Below is a small trained network, with its code and all its weights. Each question gives an input and a target symbol and asks what happens when units are switched off, that is, made to give their printed mean instead of their output.

import numpy as np


def w(rows, s, z=0):
    codes = np.array(rows[::2]) - 128.0
    scale = np.full(codes.shape[1], s)
    scale[-1] = z or s
    return codes * scale


def f(y):
    return y / 2 * (1 + np.tanh(0.7978845608 * (y + 0.044715 * y**3)))


def softmax(a):
    e = np.exp(a - a.max(-1, keepdims=True))
    return e / e.sum(-1, keepdims=True)


def log_softmax(a):
    a = a - a.max(-1, keepdims=True)
    return a - np.log(np.exp(a).sum(-1, keepdims=True))


def net(x, mask):
    ids = ['ΔΦΨαβεζθλμσω'.index(c) for c in x.split()]
    T = len(ids)
    res = E[ids] + P[:T]
    u = 0
    for l in range(2):
        r = res
        for j in range(2):
            rows = slice(4 * j, 4 * j + 4)
            q, k, v = (r @ M[l][rows].T for M in (Q, K, V))
            z = softmax(np.where(np.tri(T) > 0, q @ k.T / 4**0.5, -1e9)) @ v
            o = O[l][rows]
            res = res + np.where(mask[u + j], z, o[:, -1]) @ o[:, :-1]
        u += 2
        y = f(res @ A[l][:, :-1].T + A[l][:, -1])
        res = res + np.where(mask[u : u + 8], y, B[l][:, -1]) @ B[l][:, :-1]
        u += 8
    return log_softmax(res[-1] @ U[:, :-1].T + U[:, -1])


Q, K, V, O, A, B = {}, {}, {}, {}, {}, {}
E = w([
[86,136,77,114,82,78,117,42],'Δ',
[154,131,125,170,205,114,126,43],'Φ',
[209,150,101,100,161,136,122,45],'Ψ',
[72,118,157,121,161,176,112,78],'α',
[69,130,156,166,165,147,164,143],'β',
[161,179,147,136,162,151,66,180],'ε',
[99,199,110,142,95,231,100,110],'ζ',
[115,169,135,125,166,77,227,91],'θ',
[67,143,149,179,104,101,130,239],'λ',
[165,124,90,7,101,131,151,189],'μ',
[112,239,152,45,155,70,61,140],'σ',
[205,81,102,148,181,103,205,190],'ω',
],0.014)
P = w([
[148,102,253,140,61,129,138,84],'0',
[133,134,191,137,72,129,160,94],'1',
[127,144,184,142,83,118,155,110],'2',
[115,161,148,141,102,120,163,113],'3',
[115,166,131,141,115,123,165,119],'4',
[112,168,117,142,133,127,162,131],'5',
[105,167,100,146,141,126,157,138],'6',
[103,178,91,142,157,125,153,143],'7',
[98,172,69,140,161,124,155,143],'8',
[91,178,68,138,179,120,140,151],'9',
[82,173,53,126,194,119,139,157],'10',
[75,173,56,123,198,133,156,166],'11',
[77,172,41,122,215,138,141,174],'12',
],0.012)
Q[0] = w([
[184,122,172,91,127,145,138,70],'L0H0',
[106,30,230,158,75,84,117,119],'L0H0',
[112,169,79,147,179,63,146,120],'L0H0',
[112,115,112,133,128,174,130,132],'L0H0',
[20,239,96,188,159,127,255,135],'L0H1',
[114,164,186,198,51,124,178,89],'L0H1',
[143,221,144,123,135,145,190,82],'L0H1',
[234,2,250,78,51,71,27,158],'L0H1',
],0.0089)
K[0] = w([
[137,94,218,129,91,105,125,173],'L0H0',
[207,110,255,120,57,172,106,66],'L0H0',
[119,193,64,141,138,177,134,175],'L0H0',
[113,127,108,122,154,102,130,112],'L0H0',
[124,162,42,92,195,101,85,189],'L0H1',
[152,155,216,103,136,102,125,187],'L0H1',
[69,149,91,160,126,112,104,217],'L0H1',
[173,96,231,141,47,142,117,66],'L0H1',
],0.0092)
V[0] = w([
[162,75,172,98,142,2,43,138],'L0H0',
[107,148,67,205,149,50,168,145],'L0H0',
[180,195,36,109,106,187,58,11],'L0H0',
[96,154,126,119,86,206,48,182],'L0H0',
[150,219,76,118,124,78,68,80],'L0H1',
[135,170,175,37,163,101,170,126],'L0H1',
[104,99,73,197,66,72,56,151],'L0H1',
[111,101,191,133,109,39,81,178],'L0H1',
],0.0068)
O[0] = w([
[167,127,107,215,80,92,104,140,1],'L0H0',
[109,82,128,82,137,60,71,166,157],'L0H0',
[132,74,204,122,142,193,147,108,152],'L0H0',
[149,133,80,86,150,204,189,169,158],'L0H0',
[198,104,145,94,117,127,78,129,152],'L0H1',
[194,219,125,118,120,87,133,154,152],'L0H1',
[92,43,94,142,98,157,119,181,114],'L0H1',
[132,125,2,182,96,100,134,188,119],'L0H1',
],0.0077,0.0067)
A[0] = w([
[180,87,121,144,178,89,194,144,65],'L0N0',
[107,99,163,131,137,167,138,147,160],'L0N1',
[177,88,174,168,150,63,187,104,54],'L0N2',
[103,71,135,96,58,104,168,234,200],'L0N3',
[83,176,132,132,130,142,2,86,135],'L0N4',
[101,202,102,37,19,151,111,129,10],'L0N5',
[97,92,169,207,121,141,179,132,159],'L0N6',
[120,145,149,124,232,138,133,174,4],'L0N7',
],0.0076,0.0017)
B[0] = w([
[108,94,183,119,218,52,161,220,144],'L0N0',
[118,118,127,150,85,132,157,68,182],'L0N1',
[136,54,142,206,106,18,105,192,146],'L0N2',
[189,145,151,128,135,212,206,35,197],'L0N3',
[129,126,187,134,110,80,254,220,210],'L0N4',
[142,14,204,140,112,106,211,153,253],'L0N5',
[107,152,9,144,105,149,187,129,159],'L0N6',
[109,103,118,86,89,195,100,133,239],'L0N7',
],0.0056,0.0044)
Q[1] = w([
[194,55,129,155,95,96,20,84],'L1H0',
[199,58,106,166,101,134,25,130],'L1H0',
[101,171,90,133,185,97,163,86],'L1H0',
[115,25,99,117,160,162,107,139],'L1H0',
[132,111,175,149,119,118,94,54],'L1H1',
[111,86,146,129,135,195,151,121],'L1H1',
[98,107,40,141,183,151,179,149],'L1H1',
[132,52,32,254,96,136,56,118],'L1H1',
],0.008)
K[1] = w([
[154,163,185,231,44,138,181,123],'L1H0',
[113,178,154,214,57,120,205,115],'L1H0',
[132,95,136,63,115,118,84,215],'L1H0',
[57,197,106,116,99,141,123,126],'L1H0',
[133,110,157,134,122,99,158,44],'L1H1',
[87,123,92,91,152,184,125,81],'L1H1',
[55,117,79,142,58,165,89,175],'L1H1',
[153,171,141,254,53,182,148,100],'L1H1',
],0.0081)
V[1] = w([
[72,159,198,184,146,178,90,170],'L1H0',
[29,80,117,169,109,100,194,185],'L1H0',
[195,51,122,168,255,107,129,125],'L1H0',
[63,212,121,169,157,109,98,63],'L1H0',
[175,61,115,111,136,136,194,125],'L1H1',
[156,73,117,173,131,172,128,114],'L1H1',
[100,157,107,126,90,64,89,122],'L1H1',
[71,182,115,68,223,135,162,89],'L1H1',
],0.0071)
O[1] = w([
[70,232,138,113,81,144,211,163,121],'L1H0',
[103,60,161,49,93,92,141,193,159],'L1H0',
[135,38,189,250,67,105,169,105,115],'L1H0',
[1,176,149,138,213,96,102,96,127],'L1H0',
[177,57,90,135,141,95,138,117,169],'L1H1',
[88,58,108,119,151,127,163,129,82],'L1H1',
[123,151,172,107,105,149,73,136,62],'L1H1',
[149,189,141,157,105,41,154,90,255],'L1H1',
],0.0077,0.0068)
A[1] = w([
[114,170,66,51,90,124,83,18,130],'L1N0',
[68,113,164,204,127,132,157,97,130],'L1N1',
[164,148,192,151,99,45,80,179,3],'L1N2',
[118,95,109,124,63,200,25,113,114],'L1N3',
[148,175,145,93,150,44,124,110,42],'L1N4',
[91,114,193,83,38,255,116,138,114],'L1N5',
[186,94,135,161,116,147,180,110,48],'L1N6',
[105,93,136,176,155,72,187,102,28],'L1N7',
],0.0068,0.0051)
B[1] = w([
[125,73,157,72,68,183,102,154,210],'L1N0',
[125,113,55,101,157,78,146,80,207],'L1N1',
[99,94,136,81,151,161,93,77,183],'L1N2',
[99,88,141,123,122,189,113,254,109],'L1N3',
[138,96,151,178,108,183,177,196,214],'L1N4',
[121,69,173,178,194,145,114,153,252],'L1N5',
[130,180,102,92,189,124,94,146,157],'L1N6',
[113,115,120,39,131,134,163,147,182],'L1N7',
],0.0076,0.0041)
U = w([
[122,77,189,145,185,213,120,160,187],'Δ',
[142,89,184,223,97,46,178,148,146],'Φ',
[141,104,97,201,216,101,70,39,129],'Ψ',
[43,146,23,131,151,133,114,161,156],'α',
[142,207,218,128,83,82,131,129,4],'β',
[115,163,52,200,52,142,160,167,115],'ε',
[184,135,124,63,132,155,202,92,60],'ζ',
[86,131,187,79,180,172,81,45,164],'θ',
[125,62,90,124,132,106,100,226,140],'λ',
[223,195,118,171,121,159,65,186,119],'μ',
[253,122,73,168,130,159,55,83,187],'σ',
[130,33,166,133,18,127,99,69,149],'ω',
],0.0056,0.0039)

Each question gives the input, a string of symbols that net reads in full, and the target symbol t.
The units are the heads (4 rows each of Q, K, V and O) and the neurons (one row each of A and B). Each row of codes is followed by its name. A weight is (code - 128) times the scale printed after its matrix; where a second scale follows, it is the last column's (O, A, B and U).
mask holds one flag per unit, layer by layer, with each layer's heads first. A switched-off unit (its flag False) gives its mean, the last column of its rows in O or B, instead of its output. The means were averaged over made-up inputs and are rounded, as every weight is.
A unit's drop is (log p(t) with every unit on - log p(t) with that unit switched off) / (log p(t) with every unit on - log p(t) with every unit switched off).
The circuit of an input: a set's keep is (log p(t) with only the set's units on - log p(t) with every unit switched off) / (log p(t) with every unit on - log p(t) with every unit switched off). Starting from the 12 units with the biggest drops (on a tie, the unit counted first), units are removed one at a time, each time the one whose removal leaves the highest keep (on an exact tie, the one counted first), for as long as the keep stays at least 0.8.
units of the circuit, in order: the units of the circuit, biggest drop first
most important unit: the unit with the biggest drop
top k neurons: the k neurons with the biggest drops, biggest first
top k neurons in layer l: the k neurons of layer l with the biggest drops, biggest first
heads that matter: for each layer, one digit per head in row order, 1 if its drop is at least 0.15 and else 0, layers parted by /
input θ λ λ θ α, target α: heads that matter	01 / 10
input ζ Δ μ β Δ ζ ζ Δ ζ θ θ, target β: most important unit	L1H1
input λ λ λ ζ, target λ: units of the circuit, in order	L0H1, L1H0, L0N5, L0H0
input θ ζ Δ, target θ: units of the circuit, in order	L0H0, L1H0
input ζ ζ ζ ζ Δ Φ ζ ζ θ ζ μ Φ, target σ: heads that matter	01 / 10
input Ψ λ ω, target λ: top 2 neurons in layer 1	L1N7, L1N6
input ζ Φ λ θ, target α: heads that matter	01 / 00
input ζ ζ α ζ σ ε μ ζ Ψ, target σ: units of the circuit, in order	L1H0, L0H1, L0N5
input ζ Ψ Φ, target Ψ: heads that matter	10 / 10
input α θ ζ, target β: top 2 neurons	L0N4, L0N7
input ζ λ λ, target ε: units of the circuit, in order	L0H1, L0N6
input θ Δ Ψ ζ ζ ζ Δ θ ζ, target β: heads that matter	11 / 01
input λ θ ζ Φ λ, target α: heads that matter	01 / 10
input ζ Ψ α λ λ Δ, target α: units of the circuit, in order	L0H1, L1H0
input λ θ ζ θ Ψ ζ ζ β θ ω ζ θ, target Φ: heads that matter	00 / 11
input θ ζ ζ, target Δ: units of the circuit, in order	L1N5, L1H1, L0H0
input ζ ζ ζ ζ λ, target ζ: heads that matter	10 / 01
input θ ζ ζ Δ ζ Δ Δ θ σ β ζ ζ ω, target Φ: most important unit	L0N0
input Ψ ζ ζ λ, target ε: units of the circuit, in order	L0H1, L1H0
input ζ α λ ε λ ζ λ λ, target α: units of the circuit, in order	L0H1, L1H0, L0N5
input ζ Ψ Δ ε Φ ζ θ ζ σ α ω Φ ζ, target Φ: units of the circuit, in order	L0N4, L1H0, L0N0
input λ Δ σ Φ σ θ λ θ μ ζ σ ε, target μ: units of the circuit, in order	L0H1, L1H1, L1H0
input ζ μ ζ, target σ: heads that matter	00 / 11
input σ Δ ζ, target Δ: units of the circuit, in order	L1H1, L0H0, L1N5
input σ ζ Ψ, target σ: units of the circuit, in order	L0H1, L1H0
